Below is a small trained network, with its code and all its weights. Each question gives an input and a class and asks what happens when units are switched off, that is, made to give their printed mean instead of their output.

import numpy as np


def w(rows, s, z=0):
    codes = np.array(rows[::2]) - 128.0
    scale = np.full(codes.shape[1], s)
    scale[-1] = z or s
    return codes * scale


def f(y):
    return y / 2 * (1 + np.tanh(0.7978845608 * (y + 0.044715 * y**3)))


def log_softmax(a):
    a = a - a.max(-1, keepdims=True)
    return a - np.log(np.exp(a).sum(-1, keepdims=True))


def net(x, mask):
    res = np.array(x, float).reshape(1, 7) / 4 @ E
    y = f(res @ A[0][:, :-1].T + A[0][:, -1])
    res = res + np.where(mask, y, B[0][:, -1]) @ B[0][:, :-1]
    return log_softmax(res[-1] @ U[:, :-1].T + U[:, -1])


A, B = {}, {}
E = w([
[127,133,127,133,123,121,123,130],'x0',
[124,131,128,128,132,129,130,134],'x1',
[134,49,41,66,72,68,181,149],'x2',
[130,128,124,126,135,133,131,129],'x3',
[132,130,131,134,116,120,121,122],'x4',
[36,112,80,132,35,203,72,117],'x5',
[146,177,165,156,50,168,248,84],'x6',
],0.016)
A[0] = w([
[130,179,159,180,130,218,76,133,191],'n1',
[123,94,81,99,139,103,44,158,177],'n2',
[103,106,32,98,37,133,175,129,102],'n3',
[83,122,136,126,109,151,66,129,119],'n4',
[202,170,217,162,185,108,125,139,185],'n5',
[135,117,166,104,213,98,24,149,249],'n6',
[202,97,140,88,132,2,192,151,141],'n7',
],0.014,0.012)
B[0] = w([
[64,173,158,111,125,162,58,58,212],'n1',
[167,98,5,88,61,116,134,143,225],'n2',
[140,79,197,163,137,146,119,236,239],'n3',
[98,141,103,131,78,160,28,90,176],'n4',
[165,39,172,179,155,124,180,85,234],'n5',
[28,96,93,193,162,45,83,169,255],'n6',
[150,216,97,101,188,123,165,163,251],'n7',
],0.015,0.027)
U = w([
[61,56,167,208,149,93,106,185,171],'0',
[140,111,215,177,150,163,190,28,176],'1',
[38,180,68,145,104,150,73,76,3],'2',
[96,252,232,123,93,203,106,72,167],'3',
[128,177,53,59,166,50,135,150,136],'4',
[164,248,178,115,148,159,185,148,122],'5',
[162,42,60,81,58,140,119,146,41],'6',
],0.012,0.0042)

Each question gives the input, the list of numbers given to net, and the class t.
The units are the neurons (one row each of A and B). Each row of codes is followed by its name. A weight is (code - 128) times the scale printed after its matrix; where a second scale follows, it is the last column's (A, B and U).
mask holds one flag per neuron, in row order. A switched-off neuron (its flag False) gives its mean, the last column of its row in B, instead of its output. The means were averaged over made-up inputs and are rounded, as every weight is.
A unit's drop is (log p(t) with every unit on - log p(t) with that unit switched off) / (log p(t) with every unit on - log p(t) with every unit switched off).
The circuit of an input: a set's keep is (log p(t) with only the set's units on - log p(t) with every unit switched off) / (log p(t) with every unit on - log p(t) with every unit switched off). Starting from all 7 units, units are removed one at a time, each time the one whose removal leaves the highest keep (on an exact tie, the one counted first), for as long as the keep stays at least 0.8.
units of the circuit, in order: the units of the circuit, biggest drop first
unit that matters most: the unit with the biggest drop
k most important neurons: the k neurons with the biggest drops, biggest first
drop of u: that unit's drop, to one decimal
input [1,-5,-7,6,3,1,-6], class 2: 4 most important neurons	(n1, n3, n4, n2)
input [4,5,-5,-4,7,-7,1], class 1: units of the circuit, in order	(n5)
input [-7,-3,8,-1,6,0,0], class 4: 3 most important neurons	(n7, n5, n6)
input [8,-2,1,5,3,-1,2], class 5: 3 most important neurons	(n6, n2, n5)
input [5,-7,1,-2,0,6,0], class 6: 2 most important neurons	(n6, n3)
input [-6,-7,-3,2,-2,2,1], class 3: 2 most important neurons	(n6, n2)
input [-7,5,0,-5,8,2,-8], class 2: 4 most important neurons	(n6, n3, n2, n5)
input [-8,-8,1,-7,2,0,0], class 4: 3 most important neurons	(n5, n3, n6)
input [-6,-7,0,-4,8,7,-6], class 2: 2 most important neurons	(n4, n5)
input [7,-4,2,-7,6,1,0], class 6: 2 most important neurons	(n6, n7)
input [-1,0,-4,8,1,1,2], class 3: 2 most important neurons	(n1, n6)
input [8,8,0,4,-3,-5,4], class 1: 2 most important neurons	(n5, n2)
input [-6,8,0,-6,-2,8,4], class 3: 3 most important neurons	(n6, n1, n5)
input [2,8,7,0,7,0,-5], class 4: unit that matters most	n7
input [4,3,7,-8,-8,2,-1], class 6: 2 most important neurons	(n6, n2)
input [-7,0,6,8,4,8,-2], class 6: 2 most important neurons	(n2, n6)
input [0,0,4,-1,3,1,0], class 6: 2 most important neurons	(n6, n5)
input [-1,0,-3,8,-3,1,7], class 3: drop of n1	0.3
input [4,3,4,6,0,4,-3], class 6: drop of n2	0.2
input [-6,7,-6,0,-6,5,-6], class 2: drop of n5	0.0
input [3,-2,-2,-5,-6,2,2], class 3: drop of n6	0.4
input [-4,-3,8,-7,2,5,-4], class 6: unit that matters most	n2
